Here is a tiny trained network, its code and every weight. The questions are about switching its units off for an input and a class, where a switched-off unit gives its printed mean instead of its output.

import numpy as np


def w(rows, s, z=0):
    codes = np.array(rows[::2]) - 128.0
    scale = np.full(codes.shape[1], s)
    scale[-1] = z or s
    return codes * scale


def norm(h):
    return h / np.sqrt((h * h).mean(-1, keepdims=True) + 1e-5)


def f(y):
    return np.maximum(y, 0)


def log_softmax(a):
    a = a - a.max(-1, keepdims=True)
    return a - np.log(np.exp(a).sum(-1, keepdims=True))


def net(x, mask):
    res = np.array(x, float).reshape(1, 7) / 4 @ E
    u = 0
    for l in range(4):
        y = f(norm(res) @ A[l][:, :-1].T + A[l][:, -1])
        res = res + np.where(mask[u : u + 7], y, B[l][:, -1]) @ B[l][:, :-1]
        u += 7
    return log_softmax(norm(res)[-1] @ U[:, :-1].T + U[:, -1])


A, B = {}, {}
E = w([
[2,96,48],'x0',
[4,163,177],'x1',
[129,128,128],'x2',
[127,131,129],'x3',
[134,35,202],'x4',
[126,127,128],'x5',
[126,127,129],'x6',
],0.009)
A[0] = w([
[128,226,110,158],'0.n1',
[162,106,105,245],'0.n2',
[123,185,200,46],'0.n3',
[129,3,160,215],'0.n4',
[180,140,112,3],'0.n5',
[126,57,45,70],'0.n6',
[127,93,60,50],'0.n7',
],0.029,0.005)
B[0] = w([
[145,224,89,195],'0.n1',
[79,153,67,192],'0.n2',
[181,185,212,174],'0.n3',
[254,196,139,254],'0.n4',
[58,68,138,163],'0.n5',
[135,245,40,192],'0.n6',
[101,207,52,168],'0.n7',
],0.036,0.015)
A[1] = w([
[153,58,253,139],'1.n1',
[129,119,116,87],'1.n2',
[136,98,132,96],'1.n3',
[128,59,68,121],'1.n4',
[235,91,131,140],'1.n5',
[134,93,137,2],'1.n6',
[211,123,49,166],'1.n7',
],0.023,0.0024)
B[1] = w([
[252,55,249,148],'1.n1',
[124,135,134,129],'1.n2',
[120,164,109,128],'1.n3',
[96,154,116,133],'1.n4',
[92,72,167,208],'1.n5',
[120,148,172,128],'1.n6',
[161,58,136,249],'1.n7',
],0.033,0.013)
A[2] = w([
[123,70,131,33],'2.n1',
[100,88,101,47],'2.n2',
[109,97,107,81],'2.n3',
[109,89,161,47],'2.n4',
[254,50,114,101],'2.n5',
[87,51,53,5],'2.n6',
[77,89,91,119],'2.n7',
],0.024,0.0027)
B[2] = w([
[172,100,114,135],'2.n1',
[58,158,118,133],'2.n2',
[116,136,144,132],'2.n3',
[142,90,95,134],'2.n4',
[5,61,61,254],'2.n5',
[146,205,196,140],'2.n6',
[118,160,160,140],'2.n7',
],0.031,0.014)
A[3] = w([
[23,1,82,121],'3.n1',
[97,65,115,49],'3.n2',
[102,146,91,157],'3.n3',
[27,186,124,206],'3.n4',
[48,210,15,198],'3.n5',
[127,140,124,4],'3.n6',
[123,69,68,64],'3.n7',
],0.016,0.0037)
B[3] = w([
[225,86,3,182],'3.n1',
[141,130,72,148],'3.n2',
[131,101,164,165],'3.n3',
[57,53,145,186],'3.n4',
[86,12,230,254],'3.n5',
[116,184,113,128],'3.n6',
[127,82,85,153],'3.n7',
],0.025,0.016)
U = w([
[25,95,207,172],'0',
[221,253,134,220],'1',
[175,32,68,183],'2',
[227,52,234,6],'3',
[33,202,36,3],'4',
],0.019,0.0055)

Each question gives the input, the list of numbers given to net, and the class t.
The units are the neurons (one row each of A and B). Each row of codes is followed by its name. A weight is (code - 128) times the scale printed after its matrix; where a second scale follows, it is the last column's (A, B and U).
mask holds one flag per neuron, layer by layer. A switched-off neuron (its flag False) gives its mean, the last column of its row in B, instead of its output. The means were averaged over made-up inputs and are rounded, as every weight is.
A unit's drop is (log p(t) with every unit on - log p(t) with that unit switched off) / (log p(t) with every unit on - log p(t) with every unit switched off).
The circuit of an input: a set's keep is (log p(t) with only the set's units on - log p(t) with every unit switched off) / (log p(t) with every unit on - log p(t) with every unit switched off). Starting from the 12 units with the biggest drops (on a tie, the unit counted first), units are removed one at a time, each time the one whose removal leaves the highest keep (on an exact tie, the one counted first), for as long as the keep stays at least 0.8.
units of the circuit, in order: the units of the circuit, biggest drop first
top k neurons: the k neurons with the biggest drops, biggest first
drop of u: that unit's drop, to one decimal
input [-6,6,8,7,1,7,2], class 3: top 2 neurons	(0.n6, 0.n3)
input [-1,0,-4,2,-1,-3,-7], class 0: top 2 neurons	(0.n4, 0.n5)
input [-2,3,3,-2,2,-5,6], class 3: units of the circuit, in order	(0.n3)
input [-5,3,5,-6,-2,-3,-3], class 1: top 2 neurons	(0.n1, 2.n5)
input [-3,1,4,5,1,-5,-6], class 3: top 4 neurons	(0.n3, 0.n6, 0.n1, 1.n1)
input [1,-6,-8,6,-8,4,-3], class 4: units of the circuit, in order	(0.n1, 0.n4)
input [5,-6,5,-3,-2,-1,1], class 4: top 2 neurons	(0.n6, 0.n4)
input [1,-5,5,-7,-4,-3,-7], class 4: top 2 neurons	(0.n6, 0.n7)
input [0,8,7,4,3,-5,7], class 3: top 3 neurons	(0.n6, 0.n3, 0.n1)
input [7,-8,-8,-1,-7,1,-6], class 4: top 2 neurons	(0.n4, 0.n6)
input [5,0,-1,-5,-8,-6,-8], class 4: top 2 neurons	(0.n4, 0.n1)
input [2,0,7,0,0,6,7], class 4: top 2 neurons	(0.n7, 0.n6)
input [-8,-3,8,8,0,-2,-7], class 0: top 2 neurons	(0.n2, 0.n4)
input [1,-6,2,-1,8,-7,-6], class 1: top neuron	(0.n4)
input [5,-8,-6,-1,6,-5,-1], class 1: drop of 0.n6	0.1
input [6,0,0,0,-8,8,7], class 4: drop of 0.n7	0.6
input [7,0,3,-5,-6,3,6], class 4: drop of 0.n7	1.0
